Below is a small trained network, with its code and all its weights. Each question gives an input and a class and asks what happens when units are switched off, that is, made to give their printed mean instead of their output.

import numpy as np


def w(rows, s, z=0):
    codes = np.array(rows[::2]) - 128.0
    scale = np.full(codes.shape[1], s)
    scale[-1] = z or s
    return codes * scale


def norm(h):
    return h / np.sqrt((h * h).mean(-1, keepdims=True) + 1e-5)


def f(y):
    return np.maximum(y, 0)


def log_softmax(a):
    a = a - a.max(-1, keepdims=True)
    return a - np.log(np.exp(a).sum(-1, keepdims=True))


def net(x, mask):
    res = np.array(x, float).reshape(1, 4) / 4 @ E
    u = 0
    for l in range(4):
        y = f(norm(res) @ A[l][:, :-1].T + A[l][:, -1])
        res = res + np.where(mask[u : u + 7], y, B[l][:, -1]) @ B[l][:, :-1]
        u += 7
    return log_softmax(norm(res)[-1] @ U[:, :-1].T + U[:, -1])


A, B = {}, {}
E = w([
[50,140,52,225,68,85],'x0',
[148,81,72,211,253,70],'x1',
[128,125,128,128,127,128],'x2',
[61,97,86,38,159,81],'x3',
],0.005)
A[0] = w([
[128,155,117,132,219,151,51],'L0N0',
[247,139,201,137,162,116,28],'L0N1',
[214,116,225,196,157,184,76],'L0N2',
[157,157,168,194,163,170,2],'L0N3',
[157,167,166,251,78,111,64],'L0N4',
[205,96,134,254,186,170,32],'L0N5',
[186,166,194,205,53,193,72],'L0N6',
],0.0068,0.0016)
B[0] = w([
[112,138,194,94,94,83,184],'L0N0',
[97,112,128,146,166,221,222],'L0N1',
[180,125,30,66,134,132,238],'L0N2',
[165,133,72,107,102,122,180],'L0N3',
[140,113,10,119,106,145,235],'L0N4',
[149,145,196,154,112,35,252],'L0N5',
[158,128,135,84,42,97,249],'L0N6',
],0.012,0.0044)
A[1] = w([
[189,158,80,69,86,100,59],'L1N0',
[174,156,159,212,254,97,11],'L1N1',
[191,143,178,148,203,224,3],'L1N2',
[137,120,162,143,57,78,55],'L1N3',
[127,89,202,188,132,135,106],'L1N4',
[99,165,159,170,153,168,50],'L1N5',
[63,103,99,42,201,77,53],'L1N6',
],0.008,0.0011)
B[1] = w([
[79,138,180,126,187,111,255],'L1N0',
[139,166,254,178,124,56,185],'L1N1',
[125,114,111,136,170,250,159],'L1N2',
[112,114,152,124,187,148,179],'L1N3',
[98,124,108,148,137,90,136],'L1N4',
[134,144,106,144,122,137,128],'L1N5',
[178,123,58,87,115,96,224],'L1N6',
],0.0097,0.0059)
A[2] = w([
[77,130,78,246,80,155,61],'L2N0',
[139,128,138,130,52,72,151],'L2N1',
[153,114,118,103,94,148,107],'L2N2',
[227,150,132,194,105,145,136],'L2N3',
[101,167,217,112,37,193,168],'L2N4',
[132,142,111,149,97,71,58],'L2N5',
[150,69,170,122,147,186,3],'L2N6',
],0.011,0.0016)
B[2] = w([
[202,122,162,69,243,254,197],'L2N0',
[120,159,166,83,166,139,253],'L2N1',
[88,59,122,202,142,104,195],'L2N2',
[54,118,79,107,45,116,187],'L2N3',
[171,150,162,235,165,36,231],'L2N4',
[124,127,189,109,93,205,226],'L2N5',
[107,135,130,129,149,149,168],'L2N6',
],0.0093,0.0054)
A[3] = w([
[167,110,139,94,172,99,90],'L3N0',
[86,134,197,254,168,24,37],'L3N1',
[45,78,38,60,68,78,62],'L3N2',
[105,81,144,102,206,243,9],'L3N3',
[181,88,45,120,49,128,5],'L3N4',
[201,141,39,153,42,151,38],'L3N5',
[88,117,139,122,217,252,51],'L3N6',
],0.0089,0.0017)
B[3] = w([
[82,141,87,193,68,195,196],'L3N0',
[125,90,218,162,30,98,255],'L3N1',
[171,134,32,105,102,106,201],'L3N2',
[70,153,171,153,247,154,208],'L3N3',
[95,149,71,69,119,80,176],'L3N4',
[108,101,12,100,120,103,170],'L3N5',
[146,134,157,127,220,203,209],'L3N6',
],0.012,0.0078)
U = w([
[139,142,2,63,86,80,238],'0',
[136,127,234,179,52,66,243],'1',
[117,152,159,128,244,205,2],'2',
],0.0095,0.00073)

Each question gives the input, the list of numbers given to net, and the class t.
The units are the neurons (one row each of A and B). Each row of codes is followed by its name. A weight is (code - 128) times the scale printed after its matrix; where a second scale follows, it is the last column's (A, B and U).
mask holds one flag per neuron, layer by layer. A switched-off neuron (its flag False) gives its mean, the last column of its row in B, instead of its output. The means were averaged over made-up inputs and are rounded, as every weight is.
A unit's drop is (log p(t) with every unit on - log p(t) with that unit switched off) / (log p(t) with every unit on - log p(t) with every unit switched off).
The circuit of an input: a set's keep is (log p(t) with only the set's units on - log p(t) with every unit switched off) / (log p(t) with every unit on - log p(t) with every unit switched off). Starting from the 12 units with the biggest drops (on a tie, the unit counted first), units are removed one at a time, each time the one whose removal leaves the highest keep (on an exact tie, the one counted first), for as long as the keep stays at least 0.8.
circuit, biggest first: the units of the circuit, biggest drop first
most important unit: the unit with the biggest drop
k most important neurons: the k neurons with the biggest drops, biggest first
k most important neurons of layer l: the k neurons of layer l with the biggest drops, biggest first
drop when u is switched off: that unit's drop, to one decimal
input [-7,0,5,-7], class 0: circuit, biggest first => [L0N2]
input [-7,-4,3,7], class 0: 2 most important neurons of layer 3 => [L3N2 L3N6]
input [-5,7,5,-4], class 1: 2 most important neurons => [L0N5 L1N1]
input [6,0,2,5], class 2: 4 most important neurons => [L0N2 L0N6 L2N0 L0N0]
input [3,-2,7,1], class 2: 2 most important neurons => [L0N6 L0N2]
input [8,8,8,2], class 1: 2 most important neurons => [L1N1 L0N6]
input [-1,-2,7,3], class 0: 2 most important neurons => [L0N6 L2N0]
input [-5,5,5,-4], class 1: 2 most important neurons of layer 0 => [L0N5 L0N4]
input [6,1,8,-5], class 2: 3 most important neurons => [L2N0 L1N6 L0N2]
input [-3,-4,5,-4], class 0: 4 most important neurons => [L0N2 L0N6 L0N5 L1N1]
input [4,7,-8,5], class 1: 2 most important neurons of layer 0 => [L0N2 L0N4]
input [6,8,-4,6], class 1: 4 most important neurons => [L0N4 L0N2 L1N1 L0N6]
input [-3,-5,-5,6], class 0: 3 most important neurons => [L1N6 L0N6 L2N0]
input [8,0,-5,-5], class 2: circuit, biggest first => [L2N0]
input [5,-5,-3,-7], class 0: 2 most important neurons => [L0N4 L0N6]
input [5,-4,-3,3], class 2: 2 most important neurons of layer 1 => [L1N0 L1N1]
input [-7,2,-5,8], class 0: drop when L1N6 is switched off => 1.3
input [-4,4,-7,-8], class 0: drop when L0N2 is switched off => 0.0
input [6,2,1,-7], class 0: drop when L0N4 is switched off => 0.9
input [1,7,1,-4], class 1: most important unit => L0N5
